Each row is followed by its class.
[ -72   92   -8  -15    5   26  193 -111  178  130  -53  -33   65  107
   49   99  -10    4   80  155  -80  -82 -100  142  -36  159   94   91
   25 -269   79   17 -428  -17 -139  -77 -165  -77  -77  105  -55   56]	K_939
[ 146  184  -26  -49   87  -66   37 -209  -67  -18  -24   70  155  127
   37   82   78  120  -30 -132   68  -47 -383  103  144 -132 -163 -106
  102  -28   72  190 -254   57  250 -374  309   65  -86   50 -505   96]	K_796
[ -71   88   29  -70  -31    5  174 -134  141  105  -49  -18   47   77
   45  151   37   -9   71  149  -60  -73  -99  174    2  136   41  118
  -39 -274   86    0 -405  -14 -137  -68 -145  -47  -84  129 -117  116]	K_274
[  49  105  122   20 -149 -221   34  -30 -106 -144 -238   43 -109 -130
  251  261  233  -42 -145  -33  -14  -26 -284  199  213  -88    2   92
  -41  156  -55   45  386  -42  -17   44  353  166  -77 -214    3 -196]	K_966
[ 121  138  -65  -31  116  -26   35 -168  -97  -29   26  137  171   75
  -11   61   76  128    1 -111   97  -71 -371   97  156 -172 -132 -146
   96  -82   14  212 -257   72  250 -336  243   42  -91   72 -404  117]	K_966
[ 106  -45  -40  -59  160   86 -107  -73 -239 -182  182  115   76 -200
 -214  224  222   15  -49  -24   54  -55  200  124  116 -362 -159 -138
 -220 -108   68  124  -65   49  268 -206   64  108  211  145  -25  252]	K_796
[-101   14   11  -92   76  104   57  -83  -26  -60   42 -118   48  -51
 -196  323  227  -50   85  215  -31  -50  227  209   19  -54    5   49
 -265 -332   61  -19 -316  -38   68 -105 -203   -9  177  247  -13  227]	K_464
[ 147   77    5 -218  151   33 -139    4  141  -52   29 -133  114   55
 -402   50  211   15  -25  -77  -14  277   22   86   64  127  -24   13
  177  -31   28   16  -93  -50  145  -66  222   27  315  -52 -331   60]	K_250
[-125 -173  -77 -128   12  229  -18  -37  125   65  210  -50   15 -133
   44  167 -147   22   13   -3  118  -50  438 -102  -81  199   17  -14
   25   25   49  -20  340  -87   11  132 -351  103  194  -89   62  148]	K_464
[ -57  186   36  -61   -4   14  129 -149  -38  -85 -131 -101   83   59
  -89  321  203   10   64  169  -19  -11  -83  295  149    5  -93   45
 -148 -274   -7   53 -416  -12  120 -271  -10  -55   59  179 -339  202]	K_250
[-138   57  -64 -101   56   -8   46  -55  233  371  152 -111   52   61
  130  -90 -247   84  -59  -33  -90  -44 -255 -120 -198  252  190   23
  237  -49  145  150 -295   66 -238  -79 -152 -160 -127  -95 -227 -231]	K_9
[ -74  335   -4 -199  157 -151   -8 -148 -262  -78 -190 -274  123   98
 -173  179  108  150 -100  -31   37   90 -359  179  177  -71 -113 -144
    6  -85 -105  236 -326   96  462 -554  282 -226  133   76 -885   13]	K_790
[ -98  -37    6 -122  -52   96  104  -66  252  204   93   17   61   16
  294   14 -295   79   78  -96  178  -61   67 -127   -2  369   -2   36
  252   61   35  -13  220  -67 -117  149 -205   86  -63 -169 -134   50]	K_731
[ -92  269   86 -209   32  -28   73 -163 -187 -141 -170 -158   56  161
  107  295   64  159   -7 -149  163   96 -157  157  362  105 -278  -75
   17   92 -140   78   69  -33  458 -375  303   -6  102  -92 -863  184]	K_423
[  25  -80  -71  -93   52  177  -32   42  243   53  237    5  174 -157
 -219  164  -55 -108   90  -12  -33  -22   70  -28   11   71   17   47
   25  -38  203    3  -51  -78 -189  113 -353  -36   -4   26  194  -13]	K_796
[ -46  192   18  -35  -25  -72  198 -120   94   79 -139  -10   73  161
   99   48    7   38   76  122  -92  -50 -286  135   53  191   12  114
   69 -233   22   26 -438   -5 -108 -163  -16  -99 -129   75 -264   58]	K_423
[-154   -5  -85 -165  171   19 -129   16 -146   85  175 -156   34 -157
 -273  163   18   58 -121   42  -10   55  155   38  -82 -130   48  -88
  -78 -178   22  151 -141   39  153 -163 -214 -150  208   71 -197  -42]	K_464
[ -96  138   12 -159   19   17   63  -85  -28   16  -56 -138  111   51
  145  218  -83  147   27 -100  184   25   -7    1  200  213 -174  -49
  126  110 -103   40  250  -78  278 -157   31   71   70 -160 -571  108]	K_952
[ -85  -27  -15 -126  -23  106  103  -68  321  238   94  -21   49   34
  360   30 -264   88   59  -95  116  -68   58 -194  -59  438   31   53
  265   88   27    3  217  -55 -155  146 -235   86 -104 -217 -121    0]	K_9
[-113  -81  -21 -155   71  152  -20  -31   15  -48  110  -95   29 -139
   72  246  -37   57   19  -33  128  -10  351  -41   41  111  -52  -52
  -35   67  -40    8  321  -73  178   34 -180   85  222 -109 -133  115]	K_464
[-161  131  -34 -164  138  -62  -72  -23 -124   75   74 -227   70  -38
 -263  133   45  126  -98    8   18  134  -51   68   36  -58   -7  -82
   -4 -104   -1  174 -148   40  256 -311  -51 -179  143   19 -514  -49]	K_250
[  59  140  122  -16 -160 -206   22  -52  -55 -141 -250    9  -95  -78
  293  237  200  -38 -136  -54  -36  -46 -341  169  180  -79   -7  107
  -12  247  -30   23  360  -24   40  -19  381  141  -89 -220 -130 -188]	K_939
[ 136  232  -56   37   17 -128  166 -210   49  133  -66  194  164  239
  234  -90 -120  167   23 -187   64  -55 -682   65  130   59  -99  -42
  316  -37  110  228 -321   86   52 -293  325   43 -324  -70 -489  -31]	K_952
[-115  -67  -14 -228   59  123  -59  -38  -66  -93   88 -115   43 -114
  -40  294   36   64    5  -30  203   59  440    6  117   74 -140  -86
  -76   30  -77  -16  351  -95  335  -14 -147  100  266  -47 -281  213]	K_464
[-113   90  -59  -96   64  -62   28  -33  145  331   98 -106   53   45
   65  -52 -225   92  -52  -47  -47   -7 -244  -85 -184  194  169   31
  219  -84  138  151 -214   76 -162  -82 -147 -155 -103  -68 -223 -207]	K_274
[-150 -234  -11 -146   54  243 -115   49    6  -55  254  -73   -1 -303
 -103  289  -14  -28   31   22  171   -8  696  -75   -3   53  -55  -30
 -169   23   -6 -113  436  -96  100  192 -390  138  321  -24  178  178]	K_423
[ 131  -16  -56  -24  108   65  -30 -148   18    9  166  145  117  -68
  -63   42   39   23  -32  -64   67 -129  -72   15   23 -180  -83  -95
   33  -71  136  115 -134   58   63 -172   67   60  -13   79  -49  166]	K_731
[  82 -159 -108   21  108  126  -88  -78   34   23  358  182   94 -207
 -154    9   33   -6  -20   -4   52 -122  129  -20  -91 -220  -24  -91
  -20  -95  196  111  -81   68   25   -2 -130  132   42  111  190  118]	K_569
[ 146   26  -19 -188  135   67 -144    0  207   39   96 -102  101   50
 -284  -44  121   16  -17  -71  -50  191  107  -24  -39  211   37   66
  207   -6   77   14   20  -36  -36    4   83   74  250  -82 -164   28]	K_569
[ -88   95   -6  -67    3   -5  175 -104  163   94  -43   -9   66   59
   64  125   11  -16   94  147 -102  -98  -97  153  -31  163   88   88
   -5 -276   83   -4 -473  -19 -132  -59 -156  -94  -98   87  -69   87]	K_464
[ 130   54  -13 -160  125   37  -36  -47  378  153   72  -82  143  131
 -141  -98  -16   30   32 -100  -38  173 -178  -34  -66  367   84  118
  367   21  115   77  -85  -13 -143   66  147   51   90 -123 -239  -52]	K_952
[ -96  -95  -42 -170   84  166  -22  -13   46   26  176  -66   38 -131
  103  222 -101   55   42  -57  138   10  388  -51   24  172  -49  -38
  -22   59   13    7  318  -57  128   84 -237  125  205  -96  -72  129]	K_569
[ -99  226   88 -208    6   -6   -3 -154 -249 -191 -133 -168   39   89
   52  336  129  122  -17 -118  197   88   20  187  354  -19 -291  -81
 -110  102  -96   25  142  -46  495 -383  225   68  181  -37 -758  272]	K_796
[ 118  117  -55  -56   80  -56   80 -194   15   59   51  148  164   71
  102   74    6  102   -7 -125   80 -105 -401   95  107  -69  -73  -80
  124  -62  102  182 -246   69  119 -248  208   71 -177   24 -306  107]	K_966
[  80   64  -24  -91   61   54   10  -24   48  -76   78  -33  205  -62
 -255  114   -7  -22   70  -28   -6   30  -65   63  151  -23  -85   39
   34   -6  154    6 -108  -73   17  -63 -109  -22   -7   55 -114   25]	K_939
[ -81  327  -30 -170  114 -158   45 -165 -165   13 -182 -234  147  176
  -99  164   48  194  -72  -64   55  109 -490  203  168   20  -39 -119
  133 -102  -99  278 -335   66  361 -503  250 -190   58   37 -899  -23]	K_731
[ 145  -19  -34 -157  165  108 -132   28  345  115  134  -75  101   18
 -185  -73   55  -10   13  -64  -72  157   93  -93 -129  261   79   82
  275   14  111   27  -17  -11 -108  115   20   70  198 -124  -42   -5]	K_569
[   6 -184   89   72 -189  -50  -42   58  140  -11  -10  133 -157 -297
  200  132  126 -143 -124    9  -77 -127   41   -6  -69  -67  196  144
  -80  161   58  -64  521  -43 -326  372  -25  191  -91 -228  579 -281]	K_966
[ 124  182  -49   24   62  -79  100 -207  -45  -50  -16  142  193  102
    2   60   45  132  -12 -114   97  -23 -468  165  172 -148 -149 -115
  121  -59   78  236 -294   80  265 -339  302   69 -162   26 -476   64]	K_939
[ 141   15  -15 -200  176   44 -138   53  221   57   92 -139  136   16
 -309    8  131   11    7  -61  -39  203   45  -36  -18  197   35   44
  235    6   54    1  -58  -64   11   40  134   22  251  -91 -149   14]	K_966
[  89   32  -59  -51  104   89   37    0   92   -8  121   25  215 -138
 -243  100  -29  -33   87   -3  -42  -31 -107   45  124    6  -21   36
   60  -64  146   33  -99  -72  -86    0 -178  -38  -36   45   41  -18]	K_966
[ 173  100   23 -260  233   24 -180  -38   44 -121  -13 -182  120   26
 -367  139  285   52  -23  -88   27  240  135   92   73   58  -92   -7
  104  -17  -55   51  -26  -23  309 -119  237   45  354  -24 -405  120]	K_569
[-160 -170  -16 -179   63  192 -113   -4 -195 -232  169  -82   25 -279
 -199  416  107   17  -29    7  195   26  700   59  147 -118 -189 -106
 -278   37 -108  -69  488 -121  363   30 -235  126  392  -23  -74  253]	K_952
[ 196  319    4 -257  131 -125  -38  -49   30  -78 -237 -173  177  289
 -114   55  157  115   42 -168  -12  267 -429  102  220  222 -139  -37
  318   88  -86  120 -243  -22  374 -266  539  -51  122  -82 -811   16]	K_569
[  97  293   57    9  -92 -297   72  -63 -169 -135 -357  -45  -39   73
  306  190  214   64  -81  -70  -44   38 -594  188  293    1  -64   44
   82  163  -95  163  161    0  174 -206  516   49 -137 -198 -391 -188]	K_464
[  65  -38  -88 -105  164  126  -48   40   34  -97  173  -38  195 -178
 -397  221  101  -54   70    0  -27   56   79   62  119  -76  -25  -21
  -76  -76  122  -10  -39  -93   50  -20 -212  -49  149   70   68   86]	K_966
[ 153   72   12 -222  174   51 -146  -17  132  -44   62 -166  131   18
 -345   66  221   17  -21  -49   -8  176  124   48   30  115  -41   59
  155   -8   40    2  -12  -38  141  -69  162   56  314  -50 -301   94]	K_939
[  47  117  141  -40 -124 -206  -28  -43 -160 -226 -233  -61  -66 -115
   93  321  303  -46 -143  -48   44   19 -160  230  247 -183  -93   55
 -126  160  -53    3  373  -40  192  -43  394  165   18 -133 -146 -104]	K_731
[ -93   13  -11 -178   25  104   26  -44   10  -32   31 -104   86  -35
   79  271    5   91   48  -62  188   12  215   11  153  170 -123  -58
   44   30  -89   -7  256  -83  233  -53  -90   83  174 -103 -352  196]	K_731
[-106    3  -10 -192   83   88   -3  -92 -107 -131   40  -99   70  -72
  -23  275   42  126   19  -58  208   93  270   42  219   61 -158  -80
  -68   35  -80   44  317  -77  355 -112  -57  103  248  -77 -394  206]	K_274
[  41   57  136   19 -228 -195   25  -68   80  -38 -168   14  -86  -70
  311  147  123  -52 -106  -73  -12  -90 -321  124   98   17   60  139
   59  247   43    5  348  -34 -111  138  291  200 -175 -232   33 -246]	K_966
[-104   33   18 -176   -9   70   69 -106  118   53   -6 -108   88   49
  170  175 -114   89   33  -93  169    3  112  -32   99  257 -104  -15
  120   47  -31   30  213  -81  137    8  -98  112   37 -123 -391   92]	K_731
[ 115  203  -43   14  -28  -97  142 -221  165  195  -34  198  145  228
  290 -145 -170  120   34 -186   62 -116 -669   12   72  123  -77  -35
  354   18  138  174 -312   93    3 -225  258   30 -373  -68 -467  -15]	K_952
[ 103  221   99    0 -146 -250   85  -87   12  -27 -306  -47  -42   30
  362  178  142   29  -99  -63  -39  -45 -560  153  185   85   20  116
  138  209  -59  110  215  -22  -31  -60  415  126 -168 -239 -246 -268]	K_790
[ 112 -157   -8 -227  184  171 -212   74  311   52  236 -115   65 -137
 -378   17  141  -95   -7  -21  -57  122  401 -101 -168  176   85   85
  131  -21  119  -76  110  -49  -76  232 -104   89  342  -36  127   48]	K_423
[ 107  102  -50  -95   92   39   70  -40   96   13   26   -6  197  -38
 -138   60  -65    9   93  -28  -38    1 -285   35  171  102  -19   54
  120   -8  100   64 -116  -58  -89  -73  -73  -74  -70   19 -128  -27]	K_790
[ 133   52  -99   -2  104   16   78 -180   91  113  105  174  148   48
  110  -36  -69   83    1  -81   20 -116 -381   -2    9  -48  -30  -75
  144  -72  149  216 -292  101   17 -186  109   49 -180   39 -185   61]	K_9
[ -79  102   17 -110   45   54   92 -144  -40  -74  -35 -142   63   -1
 -140  332  208  -18   37  184  -14  -61  142  238   88   -6  -56   55
 -208 -291   29  -13 -315  -35   96 -201 -119  -38  124  208 -165  221]	K_9
[-111 -116   -8 -131  -60  169   49  -74  315  227  167  -22   35  -38
  207   75 -275   38   53  -82  147  -63  246 -150 -119  360   40   68
  188   79   91  -63  275  -86 -154  215 -319  124  -35 -177  -14   29]	K_250
[-102  143   42  -68  -55  -51  228 -120  143  123 -112   21   56  164
  134  134  -11   19   73  114  -56  -93 -221  160   15  142   38   86
    9 -271   38    0 -437   -6 -107  -74  -90  -69 -163   85 -174  110]	K_9
[  28 -291 -116  -28  129  205 -199    2 -123 -109  390  190   13 -343
 -273  192  162  -74  -84   17   64 -118  496   44  -89 -432   -7 -154
 -276 -116  142   56   34   51  132   18 -236  140  235  163  422  202]	K_952
[ -60  207   55    4  -68 -102  246 -100  156  152 -183  -33   74  203
  182    0  -49   45  106  107  -83  -88 -326  124   20  220   29  108
  112 -198    8   26 -451    0 -112 -110  -17 -120 -231   37 -255    1]	K_796
[  91 -126  -17 -153   85  122 -145   92  515  233  250  -66   78  -20
 -235 -139  -37  -93    5  -38 -101  113  160 -194 -256  334  152  137
  323   19  199  -86  -31  -43 -305  290 -134   15  133 -138  198  -64]	K_423
[ -99  -30    9 -184   12   98   26  -28    9   -2   59  -90   80  -41
   25  181  -79   77   35  -84  172   12  287   -5  111  156  -95  -34
   20   57  -54  -48  302  -93  195   32 -128  113  142 -127 -266  105]	K_939
[-110   41   13  -65    2   92  127 -100  123   32   31  -45   45   21
  -66  275  136  -65   58  181  -51 -119   74  180  -35   23   54   75
 -159 -321   98  -32 -328  -16  -92  -73 -236    0   42  184   29  194]	K_9
[ -71   87    5 -108   25   43  123 -127   55   -4  -45  -36   58   28
  -60  298  144  -19   62  141  -35  -84   35  238   40   53   10   64
  -97 -306   42   -7 -385  -13   28 -136 -139  -59   46  175 -131  203]	K_423
[  50  -14  120   92 -279 -163   94   -4  251  111 -101  156 -118 -115
  395   23  -41  -90  -98  -63  -70 -105 -292   22  -23  144  158  211
  178  201  141  -30  426  -53 -427  342  146  240 -280 -327  299 -383]	K_250
[-126   90   -8  -71   73   28  145 -131  -51  -34  -38  -31   65  -27
 -121  342  162  -18   36  193  -25  -49   50  274   75  -39   -7   28
 -215 -376   25   41 -364  -21   60 -151 -154  -79   73  194 -105  214]	K_966
[ 146  164   41  -69   44  -30   44  -30  439  266  -23  -12  118  258
   90 -247 -125   45   57 -125  -73  143 -383 -125  -81  465   64  165
  506   69  121   66 -146  -21 -271  118  172   66 -130 -219 -289 -121]	K_952
[-116  150  -47 -142  144  -55  -31  -49 -194   43   33 -187   77  -48
 -217  167   27  114 -116    7  -10   63  -83   89   20  -79   -1  -80
  -18 -150   15  184 -186   55  214 -302  -20 -145  155   54 -453  -42]	K_9
[-130  -65 -106  -73  116   85  -73   15  116  275  236  -95   57 -142
 -115    2 -152   30  -73   25  -98  -66   61  -99 -242   81  178    8
   86 -127  112  132 -164   62 -189    4 -352 -118   51  -16   27 -158]	K_952
[ 138  102   13 -190  157   14  -32  -55  292  124   41  -74  115  156
 -134  -37   30   59    6 -109  -46  154 -150  -21  -74  259   69   66
  348   -2   95   61 -118  -28  -13   24  201   48  131  -96 -293  -14]	K_569
[ 142   43   -5 -251  251   69 -197   30  -21 -178   37 -214  106   -3
 -475  122  315   19  -39  -34   -6  239  247   75   81  -25  -85  -44
   28  -10  -41   35   46  -29  346 -131  242   39  461   21 -339  162]	K_9
[  23  -21  123   68 -213 -135   -4   19  105    2  -80   38 -121 -189
  269  124  106 -102 -107  -16  -60 -103 -135   50   32   21   83  161
   -3  232   59  -28  486  -25 -236  220  154  182 -115 -259  247 -242]	K_796
[-130 -143  -41 -143   53  173  -37  -43  -46  -44  160 -110   57 -137
  -75  275  -33   75   10  -17  196   51  442   16   76   65  -83  -62
 -106   54  -53  -11  355 -105  243   37 -225  134  276  -57 -123  175]	K_952
[ 190  310   -8  -15  149  -84  127 -234 -364 -260 -193   54  165   98
   37  185  145  171  -21 -108  148   40 -515  272  322 -213 -284 -175
  -35  -51 -122  247 -313   84  549 -529  537   16   43  103 -768  124]	K_939
[ 180  196   44 -195   97  -62  -16  -35  261   75  -94 -167  143  233
 -133  -89   84   83   40 -111  -36  242 -251    7   68  376  -29   93
  403   50   44   64 -114  -49   59  -65  351   17   98 -150 -534  -35]	K_464
[  74    5  -43  -83  137   27  -56  -92  -76  -64  145  137  105  -61
 -110  126  139   52  -30  -50   98  -67  -20   63   87 -273 -119 -144
  -43  -92   35  140 -109   69  236 -217  108   47   37   96 -168  168]	K_274
[  38  -91  -93  -95   66  154  -57   44  205   33  262  -23  183 -200
 -316  103  -60 -117   42    4  -82  -37   99  -71  -10   69   22   62
   11  -20  210  -47   15  -79 -196  105 -368  -45   18   13  221   -1]	K_423
[ 124  -94  -23 -209  242  134 -263   69  -45 -230  168 -114   76 -211
 -576  193  305  -42  -31   -1   24  200  503   73   -1 -158  -37  -38
  -90  -44   12  -17  148  -61  267    4   41   66  518   42   28  150]	K_250
[ 100  -10  -70  -10   75   42   17 -152   73   41  160  176  140  -19
  -64   67   23   31  -24  -86   71  -96 -139   43    2 -160  -60 -109
   65  -92  156  157 -146   61   98 -113   72  104  -96   41 -114   80]	K_250
[  69   73  -87  -70  111   71   16   -7  -15 -117   67  -90  204  -65
 -232  180   86  -13   80   18  -50   32 -162   77  192  -27  -80  -39
    9  -18   84   85 -141  -74  115 -138  -19  -39   73   65 -213   11]	K_464
[  79 -170    1 -232  222  164 -252   47  165  -32  263 -121   65 -150
 -521   66  201  -59  -48  -19    4  184  471  -29  -96   -2   53   43
    3  -37   86  -49  137  -59   50  133  -75   93  424   -9  116  103]	K_423
[ -40  314  -63  -91   64 -164   39  -69  -52  165 -149 -196  133  209
  -41  -69 -106  205  -48  -65  -17  104 -524   54   54  158   14  -31
  317  -44  -42  261 -304   69  137 -385  142 -195  -67  -64 -739 -176]	K_790
[  42  123   97   57 -202 -215   72  -70   64   -4 -232   42  -86    8
  399  120   72   -9 -117  -75  -38  -45 -485  105  138   65   45  141
  128  252  -10   72  321  -20 -134   61  343  154 -230 -265  -73 -284]	K_952
[  31  -58   95    1 -147 -106    7  -12   90   40   -7   93 -134 -216
  294  191   75  -80 -106  -20  -25 -103 -111   65    8    4  129  177
  -35  144   84   -8  455  -21 -255  250   67  189 -120 -170  366 -247]	K_569
[-135  -37  -79 -122  126   42  -98   43  -91   99  158 -149   39 -183
 -216   82  -34   58  -93   34  -44    8  143   -9 -117  -72  126  -44
  -37 -135   50  154 -101   50   41 -109 -247 -130  177   42  -72 -103]	K_731
[-144  124  -57 -110  114  -41   36  -46   96  258   82 -131   78   66
  -21   17 -156  119  -61  -46  -48   35 -289  -18 -112  147  157  -33
  193 -126   68  189 -290   50  -63 -177  -85 -188  -20  -67 -343 -204]	K_464
[  59   82  -68 -105  151   79   -7   10  -47 -144   41  -62  207  -73
 -317  188  104    1  104   10   -8   62 -102   91  217  -66  -80  -36
   -8  -71   34   68  -87  -67  137 -146  -47  -71  138  108 -208  107]	K_731
[  44 -263 -109   -3  137  148 -142  -32 -118 -108  367  214   33 -347
 -269  180  170  -64  -91   21   53 -113  383   82  -53 -437   -7 -155
 -291 -138  136   74   72   64  115   15 -179  161  164  143  391  182]	K_569
